Below are the code and all the weights of a small trained network. Each question names an input and a class and asks about switching units off, where a switched-off unit gives its printed mean instead of its output.

import numpy as np


def w(rows, s, z=0):
    codes = np.array(rows[::2]) - 128.0
    scale = np.full(codes.shape[1], s)
    scale[-1] = z or s
    return codes * scale


def f(y):
    return np.maximum(y, 0)


def log_softmax(a):
    a = a - a.max(-1, keepdims=True)
    return a - np.log(np.exp(a).sum(-1, keepdims=True))


def net(x, mask):
    res = np.array(x, float).reshape(1, 2) / 4 @ E
    y = f(res @ A[0][:, :-1].T + A[0][:, -1])
    res = res + np.where(mask, y, B[0][:, -1]) @ B[0][:, :-1]
    return log_softmax(res[-1] @ U[:, :-1].T + U[:, -1])


A, B = {}, {}
E = w([
[98,251,91],'x0',
[217,112,29],'x1',
],0.014)
A[0] = w([
[109,146,109,110],'neuron 0',
[130,116,124,226],'neuron 1',
[128,217,102,103],'neuron 2',
[175,101,107,108],'neuron 3',
[175,109,74,70],'neuron 4',
[141,54,209,70],'neuron 5',
[92,190,56,118],'neuron 6',
[36,139,201,119],'neuron 7',
[131,173,81,97],'neuron 8',
[52,142,148,97],'neuron 9',
[184,22,111,86],'neuron 10',
[178,124,30,122],'neuron 11',
[155,132,69,103],'neuron 12',
[108,100,99,235],'neuron 13',
[189,138,3,110],'neuron 14',
[100,227,91,106],'neuron 15',
[134,118,128,113],'neuron 16',
[150,144,140,251],'neuron 17',
],0.018,0.017)
B[0] = w([
[170,131,145,146],'neuron 0',
[114,87,72,221],'neuron 1',
[205,50,174,206],'neuron 2',
[87,114,158,174],'neuron 3',
[120,156,170,175],'neuron 4',
[149,81,212,200],'neuron 5',
[138,91,141,210],'neuron 6',
[5,159,140,233],'neuron 7',
[123,103,168,174],'neuron 8',
[55,131,175,181],'neuron 9',
[152,83,191,227],'neuron 10',
[71,182,151,230],'neuron 11',
[31,159,152,178],'neuron 12',
[127,92,85,229],'neuron 13',
[48,142,158,252],'neuron 14',
[187,65,167,226],'neuron 15',
[138,122,136,134],'neuron 16',
[117,92,5,244],'neuron 17',
],0.015,0.018)
U = w([
[129,53,173,143],'0',
[39,167,147,106],'1',
[98,88,8,245],'2',
[128,141,101,74],'3',
[147,169,77,85],'4',
[221,147,101,95],'5',
[144,163,55,76],'6',
[208,176,108,96],'7',
],0.018,0.012)

Each question gives the input, the list of numbers given to net, and the class t.
The units are the neurons (one row each of A and B). Each row of codes is followed by its name. A weight is (code - 128) times the scale printed after its matrix; where a second scale follows, it is the last column's (A, B and U).
mask holds one flag per neuron, in row order. A switched-off neuron (its flag False) gives its mean, the last column of its row in B, instead of its output. The means were averaged over made-up inputs and are rounded, as every weight is.
A unit's drop is (log p(t) with every unit on - log p(t) with that unit switched off) / (log p(t) with every unit on - log p(t) with every unit switched off).
The circuit of an input: a set's keep is (log p(t) with only the set's units on - log p(t) with every unit switched off) / (log p(t) with every unit on - log p(t) with every unit switched off). Starting from the 12 units with the biggest drops (on a tie, the unit counted first), units are removed one at a time, each time the one whose removal leaves the highest keep (on an exact tie, the one counted first), for as long as the keep stays at least 0.8.
circuit, biggest first: the units of the circuit, biggest drop first
top k neurons: the k neurons with the biggest drops, biggest first
drop of u: that unit's drop, to one decimal
input [-4,-8], class 1: circuit, biggest first -> (neuron 7)
input [5,-5], class 0: top 2 neurons -> (neuron 15; neuron 2)
input [4,-4], class 0: top 3 neurons -> (neuron 15; neuron 11; neuron 14)
input [0,4], class 1: top 2 neurons -> (neuron 14; neuron 11)
input [3,1], class 2: top 2 neurons -> (neuron 10; neuron 5)
input [0,-3], class 2: top 2 neurons -> (neuron 14; neuron 11)
input [5,6], class 1: top 3 neurons -> (neuron 14; neuron 11; neuron 12)
input [-5,-8], class 1: drop of neuron 7 -> 1.3
input [-4,5], class 1: drop of neuron 11 -> 0.2
input [4,-2], class 0: drop of neuron 15 -> 0.6
